Here is a tiny trained network, its code and every weight. The questions are about switching its units off for an input and a class, where a switched-off unit gives its printed mean instead of its output.

import numpy as np


def w(rows, s, z=0):
    codes = np.array(rows[::2]) - 128.0
    scale = np.full(codes.shape[1], s)
    scale[-1] = z or s
    return codes * scale


def f(y):
    return y / 2 * (1 + np.tanh(0.7978845608 * (y + 0.044715 * y**3)))


def log_softmax(a):
    a = a - a.max(-1, keepdims=True)
    return a - np.log(np.exp(a).sum(-1, keepdims=True))


def net(x, mask):
    res = np.array(x, float).reshape(1, 8) / 4 @ E
    y = f(res @ A[0][:, :-1].T + A[0][:, -1])
    res = res + np.where(mask, y, B[0][:, -1]) @ B[0][:, :-1]
    return log_softmax(res[-1] @ U[:, :-1].T + U[:, -1])


A, B = {}, {}
E = w([
[226,65,112,107,92,250,166,135,111,138],'x0',
[127,125,126,127,127,126,129,129,130,129],'x1',
[127,139,127,136,132,139,122,128,118,121],'x2',
[178,175,138,201,90,80,202,237,142,86],'x3',
[116,232,119,81,33,159,74,153,155,178],'x4',
[117,132,135,130,129,141,134,131,121,128],'x5',
[139,129,130,122,132,115,127,129,121,139],'x6',
[133,124,155,85,50,79,144,78,63,33],'x7',
],0.011)
A[0] = w([
[110,194,113,22,77,132,118,177,124,138,72],'N0',
[175,111,139,144,94,195,127,121,130,97,43],'N1',
[165,128,137,144,148,137,47,113,97,125,64],'N2',
[106,148,144,112,151,114,128,145,113,122,60],'N3',
[111,122,119,120,115,130,114,163,95,143,52],'N4',
[206,79,94,109,96,217,156,146,111,128,111],'N5',
[171,132,133,193,121,86,183,171,144,120,37],'N6',
[126,195,131,87,73,147,94,153,161,133,78],'N7',
[123,46,146,171,216,119,127,125,94,71,27],'N8',
[214,72,165,104,117,197,142,181,100,143,85],'N9',
[129,111,124,145,69,150,139,93,117,79,68],'N10',
[144,163,120,160,153,120,182,213,180,129,75],'N11',
[181,176,156,207,69,84,177,199,109,107,83],'N12',
[139,130,138,72,162,128,82,40,122,135,79],'N13',
[145,129,105,127,119,113,135,161,150,105,1],'N14',
[128,118,121,171,125,136,92,138,122,145,17],'N15',
[147,201,133,89,36,169,80,173,119,179,53],'N16',
[116,142,140,123,108,100,114,117,87,101,20],'N17',
[144,165,197,64,90,108,167,96,70,64,40],'N18',
[44,179,151,147,159,36,114,99,165,121,73],'N19',
[146,141,173,147,59,100,166,249,102,41,115],'N20',
[172,86,153,160,207,126,158,107,110,73,27],'N21',
[37,60,156,54,137,149,81,26,110,169,69],'N22',
[154,134,188,95,52,95,111,74,88,43,30],'N23',
[26,160,170,142,167,64,105,144,134,105,78],'N24',
[110,178,102,122,53,136,104,94,155,190,69],'N25',
[128,158,148,104,45,138,74,146,139,154,51],'N26',
[111,199,119,140,129,114,122,110,150,135,67],'N27',
[117,45,137,135,217,95,164,141,85,85,42],'N28',
[63,153,117,131,147,68,124,141,128,98,109],'N29',
[110,124,113,120,138,103,100,152,132,105,25],'N30',
[80,136,136,133,138,121,115,156,166,73,65],'N31',
[127,135,115,117,107,120,105,114,75,67,40],'N32',
[124,116,135,133,135,138,106,144,153,121,53],'N33',
[131,152,110,167,204,167,127,181,179,190,27],'N34',
[140,127,120,169,195,184,98,161,186,182,41],'N35',
[186,85,79,87,78,183,156,129,138,140,79],'N36',
[62,85,99,30,143,185,81,85,106,113,79],'N37',
[184,154,139,185,84,88,166,189,163,91,70],'N38',
[131,118,112,107,125,116,126,72,134,162,2],'N39',
[152,119,150,108,105,89,157,74,97,92,16],'N40',
[81,102,127,103,121,94,126,156,115,145,72],'N41',
[84,123,135,142,162,164,141,172,139,169,20],'N42',
[196,117,137,118,86,183,138,110,118,85,89],'N43',
[122,95,119,100,164,118,127,180,133,190,43],'N44',
[156,158,92,139,180,150,134,138,170,186,32],'N45',
[76,143,130,162,116,85,107,123,117,145,80],'N46',
[125,114,118,83,39,114,150,99,67,32,48],'N47',
],0.011,0.0047)
B[0] = w([
[143,68,112,206,109,161,201,120,204,62,202],'N0',
[159,189,177,86,116,78,137,131,93,125,168],'N1',
[112,139,139,143,115,147,118,101,119,121,138],'N2',
[141,146,141,114,129,113,148,118,122,147,135],'N3',
[143,128,113,118,152,121,150,116,137,137,124],'N4',
[209,240,226,47,101,48,153,173,60,130,222],'N5',
[125,126,86,128,100,197,104,66,111,142,194],'N6',
[185,45,105,179,167,134,220,80,176,37,198],'N7',
[160,82,85,176,108,164,223,98,218,43,203],'N8',
[161,203,217,69,72,68,134,174,71,98,206],'N9',
[82,119,162,104,173,93,137,144,138,136,159],'N10',
[93,119,88,145,174,169,58,86,121,207,201],'N11',
[145,158,81,175,108,215,57,53,76,202,242],'N12',
[110,175,102,167,117,204,99,43,87,195,197],'N13',
[112,122,136,151,96,164,143,112,125,172,135],'N14',
[139,111,125,129,141,105,112,124,131,128,126],'N15',
[139,88,65,174,93,160,235,128,153,13,224],'N16',
[90,114,133,94,130,106,122,161,127,109,152],'N17',
[61,58,100,124,219,60,88,174,201,163,202],'N18',
[191,220,241,40,76,91,158,174,92,127,232],'N19',
[96,143,92,175,160,222,51,22,57,209,251],'N20',
[144,93,90,186,97,145,230,109,184,42,190],'N21',
[146,159,64,169,101,223,78,50,55,227,254],'N22',
[79,77,75,121,202,35,62,183,196,168,214],'N23',
[215,200,200,40,92,72,169,215,57,116,221],'N24',
[153,70,124,219,91,127,182,119,157,80,194],'N25',
[142,92,76,199,124,161,199,141,186,48,188],'N26',
[162,123,151,92,124,129,151,130,106,101,164],'N27',
[171,76,88,231,86,190,226,123,203,3,207],'N28',
[178,209,235,49,71,101,157,167,59,140,196],'N29',
[142,172,159,133,109,126,109,148,132,111,131],'N30',
[120,156,152,96,103,123,160,108,87,135,152],'N31',
[93,103,155,132,160,109,97,156,171,136,161],'N32',
[152,100,121,119,110,109,96,120,144,118,124],'N33',
[18,84,126,112,180,62,72,190,174,143,201],'N34',
[38,64,58,63,205,43,82,175,173,161,198],'N35',
[162,206,229,73,104,68,125,138,59,114,196],'N36',
[140,162,97,187,124,185,47,55,64,204,225],'N37',
[135,150,110,139,90,212,74,86,96,175,220],'N38',
[129,109,109,122,104,144,97,89,103,131,143],'N39',
[87,66,80,127,135,108,100,183,154,110,171],'N40',
[161,128,147,117,120,138,131,154,108,155,138],'N41',
[109,73,137,108,154,92,93,158,179,159,155],'N42',
[138,196,204,59,94,109,125,169,99,120,184],'N43',
[80,98,134,151,164,87,101,144,127,125,150],'N44',
[91,73,97,107,173,87,118,173,169,187,173],'N45',
[162,152,193,82,109,103,125,142,72,91,170],'N46',
[58,60,70,75,218,31,99,204,229,199,218],'N47',
],0.0068,0.015)
U = w([
[145,140,120,148,156,250,2,47,93,204,244],'0',
[214,192,226,36,126,106,113,206,95,105,140],'1',
[177,61,116,195,146,188,194,136,201,9,86],'2',
[48,55,122,87,227,78,13,224,203,172,25],'3',
],0.008,0.0011)

Each question gives the input, the list of numbers given to net, and the class t.
The units are the neurons (one row each of A and B). Each row of codes is followed by its name. A weight is (code - 128) times the scale printed after its matrix; where a second scale follows, it is the last column's (A, B and U).
mask holds one flag per neuron, in row order. A switched-off neuron (its flag False) gives its mean, the last column of its row in B, instead of its output. The means were averaged over made-up inputs and are rounded, as every weight is.
A unit's drop is (log p(t) with every unit on - log p(t) with that unit switched off) / (log p(t) with every unit on - log p(t) with every unit switched off).
The circuit of an input: a set's keep is (log p(t) with only the set's units on - log p(t) with every unit switched off) / (log p(t) with every unit on - log p(t) with every unit switched off). Starting from the 12 units with the biggest drops (on a tie, the unit counted first), units are removed one at a time, each time the one whose removal leaves the highest keep (on an exact tie, the one counted first), for as long as the keep stays at least 0.8.
circuit, biggest first: the units of the circuit, biggest drop first
most important unit: the unit with the biggest drop
k most important neurons: the k neurons with the biggest drops, biggest first
drop when u is switched off: that unit's drop, to one decimal
input [-5,-2,-4,5,-4,-4,1,5], class 0: 4 most important neurons => (N20 N12 N5 N38)
input [6,5,4,-4,8,2,-5,-5], class 2: most important unit => N16
input [7,-2,7,0,-4,-1,3,-8], class 3: 2 most important neurons => (N35 N34)
input [-8,-3,0,8,3,8,0,-2], class 0: 3 most important neurons => (N20 N12 N11)
input [0,5,-8,6,6,-8,1,2], class 0: 4 most important neurons => (N20 N12 N38 N28)
input [-1,-3,8,-6,0,-4,0,7], class 3: 2 most important neurons => (N47 N23)
input [8,-7,-2,7,2,7,-6,1], class 1: 3 most important neurons => (N5 N9 N36)
input [-6,1,-5,5,-4,-2,-4,-1], class 1: 4 most important neurons => (N24 N19 N29 N22)
input [-7,8,8,-4,-2,1,7,-8], class 3: 4 most important neurons => (N35 N34 N5 N45)
input [-8,3,1,-5,2,5,-7,-8], class 1: 2 most important neurons => (N19 N24)
input [7,6,7,-3,-8,3,8,-1], class 2: 2 most important neurons => (N28 N8)
input [-5,-6,-6,-6,0,1,1,8], class 3: 2 most important neurons => (N47 N23)
input [-2,-1,-3,-5,-6,-6,6,-5], class 2: 2 most important neurons => (N28 N8)
input [3,-7,-8,6,4,4,-5,-8], class 3: circuit, biggest first => (N34)
input [2,1,-5,-5,8,5,0,-8], class 2: 3 most important neurons => (N16 N25 N7)
input [2,-5,5,8,-8,-2,6,-5], class 0: 3 most important neurons => (N12 N11 N20)
input [6,-3,7,4,-6,4,5,6], class 1: 2 most important neurons => (N5 N9)
input [-2,-1,7,-3,-8,-7,-4,-7], class 2: drop when N8 is switched off => 0.4
input [-8,-4,8,-5,-6,-1,-7,-8], class 1: drop when N29 is switched off => 0.1
input [4,2,3,3,4,-8,-6,5], class 3: circuit, biggest first => (N47)
input [6,7,-4,-6,-8,4,3,7], class 2: drop when N8 is switched off => 1.5
input [0,-6,0,0,0,8,1,-8], class 3: drop when N15 is switched off => 0.0
